Small tables with named rows and columns. After each table, cells are looked up by row and column.

Table tez
,rizopi,lav,fim
sotuva,2.3,8.4,2.3
piv,8.5,2.7,2.4
vez,8.4,2.2,8.4
dera,2.2,4.9,8.5
veg,8.6,2.6,2.3
fek,8.5,3.5,2.4
peturu,2.3,8.4,8.4

vez, lav => 2.2
piv, rizopi => 8.5
veg, fim => 2.3
piv, lav => 2.7
veg, rizopi => 8.6
fek, lav => 3.5
peturu, rizopi => 2.3
dera, lav => 4.9
vez, rizopi => 8.4
sotuva, fim => 2.3
sotuva, lav => 8.4
piv, fim => 2.4
fek, fim => 2.4
dera, fim => 8.5
fek, rizopi => 8.5

mesi =
        lum  gev  dubolo  dur  vifitum
bufinu  239  239     784  239      239
netuz   771  781     238  782      775
turi    781  782     244  779      779
tekib   768  778     244  780      775
kir     769  779     243  780      777
vak     240  779     780  252      246
ronub   243  645     772  247      238
rapo    778  779     242  780      777
vazam   765  780     248  777      774
vuvapu  255  246     780  244      240
mel     782  773     240  777      782
daz     260  240     777  245      243
nule    262  242     779  247      244

nule, lum -> 262
kir, dubolo -> 243
netuz, vifitum -> 775
kir, lum -> 769
vazam, vifitum -> 774
rapo, vifitum -> 777
vazam, dur -> 777
vuvapu, dubolo -> 780
vak, dubolo -> 780
vuvapu, gev -> 246
bufinu, dubolo -> 784
daz, dur -> 245
tekib, vifitum -> 775
rapo, lum -> 778
mel, dur -> 777
Row with the largest gev: turi

zire.tsv
	pof	bib	dufot	rilufu	divis	difiza	movile	naradi	roro
pugo	0.5	0.9	0.3	1.0	0.6	0.7	0.6	0.7	0.3
bori	0.3	0.8	0.8	1.0	1.0	0.8	0.8	0.1	0.3
kogoz	0.4	0.6	0.7	0.2	0.5	0.4	0.5	0.6	0.6
sagini	0.2	0.9	0.5	0.5	0.2	0.7	0.5	0.8	0.3
gel	0.3	0.5	0.4	1.0	0.5	0.3	0.2	0.3	0.3
rane	0.3	0.6	0.4	0.8	0.6	0.7	0.8	0.9	0.8
lome	0.2	0.1	0.5	0.9	0.8	0.5	0.6	0.5	0.6
nuzo	0.7	0.6	0.4	0.9	0.5	0.3	0.2	0.1	0.6

dufot of nuzo: 0.4
rilufu of rane: 0.8
bib of sagini: 0.9
divis of sagini: 0.2
naradi of gel: 0.3
divis of rane: 0.6
movile of bori: 0.8
pof of sagini: 0.2
pof of lome: 0.2
pof of bori: 0.3
naradi of kogoz: 0.6
rilufu of sagini: 0.5
difiza of rane: 0.7
dufot of lome: 0.5
dufot of pugo: 0.3
roro of lome: 0.6

zud:
cols = kunifi, nifefe
diboz: [-69812, -65774]
dafori: [74750, 73136]
figo: [-50933, -54444]
zesop: [-61408, -57239]

What is the nifefe of diboz in zud? -65774
What is the nifefe of dafori in zud? 73136
What is the nifefe of figo in zud? -54444
What is the kunifi of dafori in zud? 74750
What is the nifefe of zesop in zud? -57239
What is the kunifi of zesop in zud? -61408
What is the kunifi of figo in zud? -50933
What is the kunifi of diboz in zud? -69812

pofeves =
|  | vig | vit | seza | siged | fosan | vemut |
|---|---|---|---|---|---|---|
| mul | 192 | 111 | 815 | 608 | 269 | 317 |
| kod | 184 | 107 | 827 | 617 | 261 | 316 |
| dol | 202 | 110 | 814 | 599 | 287 | 320 |
| gavan | 784 | 876 | 169 | 387 | 699 | 666 |
| nesi | 880 | 833 | 119 | 262 | 866 | 654 |
| vaku | 798 | 878 | 161 | 372 | 719 | 668 |
| soz | 197 | 109 | 818 | 604 | 279 | 319 |
| zisedu | 184 | 108 | 826 | 617 | 261 | 318 |
| kadozet | 434 | 592 | 500 | 548 | 361 | 514 |
| detolo | 200 | 109 | 811 | 595 | 284 | 317 |

dol, siged => 599
gavan, fosan => 699
detolo, fosan => 284
zisedu, vig => 184
mul, vig => 192
dol, vit => 110
zisedu, fosan => 261

guzomer:
columns: bon, fogok, zuzi, bogilel, mes, subafib
larozo: [34, 158, 97, 162, 93, 114]
tagodut: [132, 54, 70, 126, 59, 131]
liduv: [189, 86, 182, 144, 171, 126]
zometu: [174, 55, 46, 140, 52, 49]
div: [192, 71, 177, 53, 161, 37]
pid: [119, 157, 152, 124, 140, 134]
zolaka: [44, 108, 118, 91, 145, 187]
kas: [118, 58, 136, 149, 116, 70]
vaf: [101, 73, 118, 121, 130, 85]

What is the bon of liduv in guzomer?
189
What is the bogilel of zolaka in guzomer?
91
What is the bogilel of tagodut in guzomer?
126
What is the bogilel of div in guzomer?
53
What is the zuzi of zolaka in guzomer?
118
What is the mes of pid in guzomer?
140
What is the bogilel of kas in guzomer?
149
What is the subafib of vaf in guzomer?
85
What is the subafib of tagodut in guzomer?
131
What is the fogok of pid in guzomer?
157
What is the bon of larozo in guzomer?
34
What is the fogok of kas in guzomer?
58
What is the bon of tagodut in guzomer?
132
What is the bogilel of liduv in guzomer?
144
What is the subafib of zolaka in guzomer?
187
What is the zuzi of pid in guzomer?
152
What is the mes of zometu in guzomer?
52
What is the fogok of vaf in guzomer?
73

gazimu
|  | gugi | vepan | gebapaf | ligib | zinilo | ref | dokoma |
|---|---|---|---|---|---|---|---|
| kudima | -4.77 | 58.49 | 29.34 | -52.85 | 59.54 | 58.53 | -53.00 |
| roser | -8.96 | 9.30 | 20.36 | -10.59 | 15.68 | 13.27 | -10.02 |
| gusuru | -52.16 | -42.63 | 58.56 | 57.34 | -47.49 | -49.30 | 44.14 |
| niv | 58.57 | -54.86 | -54.51 | 57.05 | -53.51 | -52.98 | 60.19 |
| sezal | 57.08 | 23.40 | -54.44 | -46.47 | 23.43 | 38.60 | -11.43 |

niv, ref: -52.98
roser, dokoma: -10.02
kudima, ligib: -52.85
kudima, ref: 58.53
roser, ligib: -10.59
sezal, dokoma: -11.43
gusuru, zinilo: -47.49
sezal, ligib: -46.47
kudima, gugi: -4.77
kudima, zinilo: 59.54
kudima, gebapaf: 29.34
roser, zinilo: 15.68
gusuru, gugi: -52.16
niv, ligib: 57.05
sezal, gebapaf: -54.44
gusuru, vepan: -42.63
gusuru, gebapaf: 58.56
niv, vepan: -54.86
niv, gebapaf: -54.51
Which row has the largest zinilo? kudima

fifavun:
	rus	ferez
rura	-1.61	4.62
niviza	-1.66	4.95
fevo	-1.87	9.69
mifa	0.00	4.80
zuvakin	-1.50	4.29
kag	-1.67	4.84
donafu	2.52	-3.52
tiko	-1.43	3.98
datovus	2.68	-3.87
des	2.58	-3.88
pofot	2.56	-3.49
poz	-1.53	4.62
galun	2.68	-3.54
rovami	2.99	-8.51

What is the rus of fevo in fifavun?
-1.87
What is the ferez of kag in fifavun?
4.84
What is the rus of niviza in fifavun?
-1.66
What is the rus of kag in fifavun?
-1.67
What is the rus of rovami in fifavun?
2.99
What is the ferez of des in fifavun?
-3.88
What is the ferez of donafu in fifavun?
-3.52

Table pegesu
|  | fim | zuk | nusimu | bogeta | nusuvez | sope | zug |
|---|---|---|---|---|---|---|---|
| luz | 3.24 | 1.39 | -2.86 | -2.93 | 0.75 | -5.10 | -5.19 |
| kifeke | 7.33 | 5.99 | -2.86 | 7.34 | 0.75 | 2.11 | -5.12 |
| riv | 3.24 | 2.72 | -2.86 | -3.84 | 1.77 | 0.58 | -5.12 |
| roninir | 0.26 | 2.72 | -2.86 | 0.17 | 0.75 | -3.42 | 4.22 |
| gik | 1.96 | 2.72 | 1.41 | -2.94 | 0.75 | 0.58 | -1.07 |
| vovobet | 3.24 | 2.72 | -2.85 | -2.94 | 0.75 | -5.16 | -5.12 |
| luremen | 3.24 | 2.72 | -2.86 | -2.94 | 0.75 | 6.49 | 4.64 |
| sav | 6.83 | 2.72 | -2.86 | -2.94 | 0.75 | 0.58 | -5.12 |

zuk of luremen is 2.72
fim of gik is 1.96
zuk of gik is 2.72
nusimu of riv is -2.86
bogeta of sav is -2.94
nusuvez of sav is 0.75
bogeta of kifeke is 7.34
zuk of roninir is 2.72
fim of luz is 3.24
sope of sav is 0.58
zuk of riv is 2.72
Row with the largest nusuvez: riv

